Read these off the matrix that follows. Counting starts at 1.
1) Find the entry at row 1, column 2.
2) Find the entry directly above 134.
3) Find the entry at row 2, column 2.
4) Find the entry just right of 140.
5) Find the bottom entry of the column that holds the smallest entry.
6) Find the entry in row 1 and column 3.
7) Find the smallest entry.
8) Find the bottom-right entry.
array([[131, 122, 113, 122, 139, 120, 127, 141, 122, 140, 141],
       [125, 112, 121, 118, 145, 117, 122, 143, 107, 120, 149],
       [146, 121, 105, 133, 135, 114, 123, 135, 120, 116, 136],
       [124, 134, 114, 123, 123, 135, 128, 132, 136, 131, 124]])
1) 122
2) 121
3) 112
4) 141
5) 114
6) 113
7) 105
8) 124

Questions about the row below.
1) Find the smallest entry.
2) Find the entry just left of 121.
3) Find the entry just left of the largest entry.
[120 134 118 127 125 121 146 138 106]
1) 106
2) 125
3) 121

((138, 147, 145, 132, 119, 136, 119, 129, 144, 136, 138, 145, 140), (144, 156, 140, 131, 117, 137, 116, 129, 150, 148, 139, 142, 143), (127, 138, 140, 132, 134, 130, 129, 129, 131, 121, 131, 138, 130), (123, 120, 125, 125, 138, 128, 130, 129, 121, 121, 124, 126, 125), (140, 153, 141, 129, 118, 137, 116, 128, 145, 141, 136, 142, 137), (130, 134, 122, 123, 124, 129, 124, 130, 127, 134, 126, 124, 127), (123, 120, 122, 123, 138, 128, 130, 128, 121, 123, 124, 124, 125))
What is the entry just left of the largest entry? 144
The centre entry -> 130
The entry just left of the centre entry: 128
What is the entry just right of the largest entry? 140

Questions about the array below.
1) Which number is the entry in the top-right corner?
2) Which number is the top-left entry?
3) Which number is the bottom entry of the column that holds the smallest entry?
4) Which number is the bottom-right entry?
5) Which number is the entry just right of the smallest entry?
array([[120, 151, 147, 115, 141, 129, 105, 119, 112, 115, 128],
       [125, 112, 151, 138, 148, 122, 105, 130, 136, 131, 130],
       [103, 139, 122, 127, 115, 133, 143, 105, 140, 104, 133],
       [137, 110, 151, 152, 111, 121, 134, 151, 130, 109, 116],
       [110, 140, 104, 115, 145, 113, 142, 152, 125, 114, 147]])
1) 128
2) 120
3) 110
4) 147
5) 139

grid =
[[127 129 108 129 133 125 121]
 [117 144 137 112 111 123 147]
 [133 129 116 124 126 129 126]
 [123 124 135 137 138 120 121]
 [143 106 134 126 132 147 131]
 [123 135 133 138 136 120 119]
 [119 144 132 118 115 121 138]
 [139 119 137 130 130 137 129]
 [124 126 132 135 134 119 122]
 [133 129 132 137 130 123 121]
 [128 131 128 131 130 126 126]
 [119 125 127 137 135 118 120]
 [126 134 137 139 137 122 117]
 [131 130 113 127 127 121 126]
 [121 127 135 138 139 118 119]]
Indices start at 1.
The entry in row 1 and column 1: 127
The entry at row 2, column 3: 137
Read off the entry in the bottom-left corner.
Answer: 121
The entry at row 1, column 2: 129
The bottom entry of the column that holds the smallest entry is 127
Read off the entry in row 1 and column 3.
Answer: 108
Read off the minimum.
Answer: 106
The entry just left of the centre entry -> 137
The entry in row 3 and column 1 -> 133
The top-right entry is 121
Read off the entry at row 2, column 2.
Answer: 144
Read off the entry at row 3, column 3.
Answer: 116
Read off the bottom-right entry.
Answer: 119
The entry in row 3 and column 2 -> 129
Read off the entry directly below the smallest entry.
Answer: 135
The entry in row 2 and column 1 -> 117
Read off the entry just left of the smallest entry.
Answer: 143

Questions about the grid below.
1) Read off the entry in the top-left corner.
2) Read off the second entry from the end, reading row by row.
3) Read off the top-right entry.
4) Read off the entry in the bottom-right corner.
108	151	128	156	136	124	130	125	138
108	126	111	147	136	130	130	125	138
1) 108
2) 125
3) 138
4) 138

Questions about the table below. Counting starts at 1.
1) Which number is the entry in row 3 and column 1?
2) Which number is the entry just right of the centre entry?
3) Which number is the entry directly below the largest entry?
4) Which number is the entry in the bottom-right corner?
5) Which number is the maximum?
6) Which number is the entry in row 1 and column 3?
7) Which number is the entry at row 3, column 3?
8) Which number is the entry directly above the largest entry?
[[126 149 132 122 115 156 133 138 120]
 [119 100 128 136 138 104 135 122 133]
 [114 100 130 137 136 108 140 124 132]
 [152 148 121 122 130 126 104 123 131]
 [123 147 133 122 115 157 135 138 120]
 [141 118 121 131 141 101 112 117 137]
 [135 155 129 120 117 153 123 135 122]
 [152 142 120 124 134 119 103 121 133]
 [152 146 120 123 132 123 103 122 132]
 [132 108 123 134 141  99 121 118 136]
 [106 122 136 130 119 145 152 137 121]
 [119 100 128 136 138 105 135 122 133]
 [150 152 122 121 127 133 106 126 130]
 [114 137 135 125 115 154 145 139 119]
 [150 134 119 126 137 111 105 119 135]]
1) 114
2) 119
3) 101
4) 135
5) 157
6) 132
7) 130
8) 126

Read these off the array that follows.
1) Find the entry in the top-left corner.
2) Find the entry directly above the smallest entry.
3) Find the smallest entry in the first column.
4) Find the smallest entry in the first row.
5) Find the smallest entry in the last row.
6) Find the entry directly below the largest entry.
7) Find the last entry in the row that holds the largest entry.
8) Find the largest entry in the first column.
128	129	134	126
121	122	132	147
116	138	130	122
114	124	133	129
134	130	127	127
142	122	116	116
133	132	125	122
117	127	131	105
1) 128
2) 122
3) 114
4) 126
5) 105
6) 122
7) 147
8) 142

Questions about the matrix below.
1) Give the 1st entry, reading row by row.
2) Give the 2nd entry in reading order.
3) Give the last entry, reading row by row.
4) Give the entry in the bottom-left corner.
5) Give the first entry on the diagonal from the top-right corner.
6) Give the 2nd entry on the diagonal from the top-right corner.
7) Give the minimum.
8) Give the entry just left of the smallest entry.
[[121 135 130 111 142 149 118 118 139 127 137 151 125 140]
 [110 126 137 129 133 137 116 121 157 120 134 117 117 142]
 [133 121 108 131 130 134 136 120 136 138 125 147 136 156]
 [126 152 148 118 130 118 107 141 132 136 125 123 116 128]]
1) 121
2) 135
3) 128
4) 126
5) 140
6) 117
7) 107
8) 118

Questions about the matrix below. Counting starts at 1.
1) Which number is the entry at row 2, column 1?
2) Which number is the top-right entry?
3) Which number is the top entry of the column that holds the largest entry?
4) Which number is the entry just left of the smallest entry?
5) Which number is the entry at row 1, column 3?
6) Which number is the top-left entry?
7) Which number is the bottom entry of the column that holds the smallest entry?
8) Which number is the entry directly below 156?
[[127 127 128 127 128 128 128 128 129 129 128 128 128 127]
 [131 129 128 127 134 145 132 112 126 124 145 112 122 143]
 [128 128 129 128 129 128 128 128 128 128 128 128 128 129]
 [129 132 132 156 132 130 131 129 110 126 127 128 127 132]
 [132 158 128 128 127 131 109 128 129 116 127 137 128 130]]
1) 131
2) 127
3) 127
4) 131
5) 128
6) 127
7) 109
8) 128
